Below are the code and all the weights of a small trained network. Each question names an input and a target symbol and asks about switching units off, where a switched-off unit gives its printed mean instead of its output.

import numpy as np


def w(rows, s, z=0):
    codes = np.array(rows[::2]) - 128.0
    scale = np.full(codes.shape[1], s)
    scale[-1] = z or s
    return codes * scale


def norm(h):
    return h / np.sqrt((h * h).mean(-1, keepdims=True) + 1e-5)


def f(y):
    return np.maximum(y, 0)


def softmax(a):
    e = np.exp(a - a.max(-1, keepdims=True))
    return e / e.sum(-1, keepdims=True)


def log_softmax(a):
    a = a - a.max(-1, keepdims=True)
    return a - np.log(np.exp(a).sum(-1, keepdims=True))


def net(x, mask):
    ids = ['βεθλπφ'.index(c) for c in x.split()]
    T = len(ids)
    res = E[ids] + P[:T]
    r = norm(res)
    for j in range(2):
        rows = slice(2 * j, 2 * j + 2)
        q, k, v = (r @ M[0][rows].T for M in (Q, K, V))
        z = softmax(np.where(np.tri(T) > 0, q @ k.T / 2**0.5, -1e9)) @ v
        o = O[0][rows]
        res = res + np.where(mask[j], z, o[:, -1]) @ o[:, :-1]
    y = f(norm(res) @ A[0][:, :-1].T + A[0][:, -1])
    res = res + np.where(mask[2:6], y, B[0][:, -1]) @ B[0][:, :-1]
    return log_softmax(norm(res)[-1] @ U[:, :-1].T + U[:, -1])


Q, K, V, O, A, B = {}, {}, {}, {}, {}, {}
E = w([
[108,71,161,123,38,119],'β',
[59,175,121,78,167,120],'ε',
[97,111,205,150,238,193],'θ',
[81,40,138,146,23,151],'λ',
[124,180,139,205,114,100],'π',
[253,172,87,150,123,112],'φ',
],0.014)
P = w([
[117,231,99,85,2,157],'0',
[118,148,101,104,86,99],'1',
[118,109,105,112,112,81],'2',
[123,92,119,120,124,77],'3',
[122,70,124,119,129,88],'4',
[139,43,126,122,131,121],'5',
[129,45,139,135,142,101],'6',
],0.0073)
Q[0] = w([
[108,130,88,208,100,192],'h1',
[116,156,203,111,254,191],'h1',
[146,63,96,69,117,195],'h2',
[109,162,99,12,176,112],'h2',
],0.0099)
K[0] = w([
[47,136,41,225,116,63],'h1',
[74,117,163,184,206,169],'h1',
[132,196,115,67,137,143],'h2',
[155,137,18,72,57,2],'h2',
],0.0077)
V[0] = w([
[206,16,212,58,198,250],'h1',
[40,117,160,95,77,143],'h1',
[65,180,213,123,108,173],'h2',
[120,185,36,53,2,24],'h2',
],0.0067)
O[0] = w([
[153,163,1,83,154,143,3],'h1',
[38,90,186,81,110,85,71],'h1',
[160,169,99,36,63,85,249],'h2',
[85,125,144,139,130,202,105],'h2',
],0.0088,0.0024)
A[0] = w([
[13,152,192,140,253,120,253],'n1',
[174,183,157,144,11,47,57],'n2',
[75,2,53,27,109,113,85],'n3',
[146,96,225,217,150,193,164],'n4',
],0.0062,0.002)
B[0] = w([
[184,39,117,126,49,118,224],'n1',
[54,62,5,111,83,162,254],'n2',
[174,104,181,127,233,66,199],'n3',
[103,150,163,45,184,143,223],'n4',
],0.011,0.005)
U = w([
[103,189,109,151,106,127,28],'β',
[97,149,108,83,1,243,145],'ε',
[111,232,115,67,112,95,89],'θ',
[230,150,245,143,154,41,254],'λ',
[100,178,102,145,113,82,125],'π',
[162,90,28,192,63,175,51],'φ',
],0.0081,0.0037)

Each question gives the input, a string of symbols that net reads in full, and the target symbol t.
The units are the heads (2 rows each of Q, K, V and O) and the neurons (one row each of A and B). Each row of codes is followed by its name. A weight is (code - 128) times the scale printed after its matrix; where a second scale follows, it is the last column's (O, A, B and U).
mask holds one flag per unit, heads first, then neurons. A switched-off unit (its flag False) gives its mean, the last column of its rows in O or B, instead of its output. The means were averaged over made-up inputs and are rounded, as every weight is.
A unit's drop is (log p(t) with every unit on - log p(t) with that unit switched off) / (log p(t) with every unit on - log p(t) with every unit switched off).
The circuit of an input: a set's keep is (log p(t) with only the set's units on - log p(t) with every unit switched off) / (log p(t) with every unit on - log p(t) with every unit switched off). Starting from all 6 units, units are removed one at a time, each time the one whose removal leaves the highest keep (on an exact tie, the one counted first), for as long as the keep stays at least 0.8.
units of the circuit, in order: the units of the circuit, biggest drop first
most important unit: the unit with the biggest drop
top k neurons: the k neurons with the biggest drops, biggest first
heads that matter: for each layer, one digit per head in row order, 1 if its drop is at least 0.15 and else 0, layers parted by /
drop of u: that unit's drop, to one decimal
input π π π φ, target ε: heads that matter => 01
input λ ε β φ λ, target λ: top 2 neurons => n3, n2
input β φ β φ θ, target φ: top 2 neurons => n1, n4
input φ ε β φ ε β, target λ: most important unit => n2
input λ φ φ λ ε π ε, target λ: top 2 neurons => n2, n4
input β φ π, target ε: units of the circuit, in order => n3, h2
input ε ε ε ε, target λ: heads that matter => 00
input ε φ φ φ π, target ε: top 3 neurons => n3, n4, n2
input β λ φ λ, target λ: top 2 neurons => n2, n3
input ε β φ φ θ π ε, target φ: drop of h2 => 1.1
input π π φ θ, target φ: drop of n4 => 0.3
input ε π φ, target ε: drop of n2 => 0.1
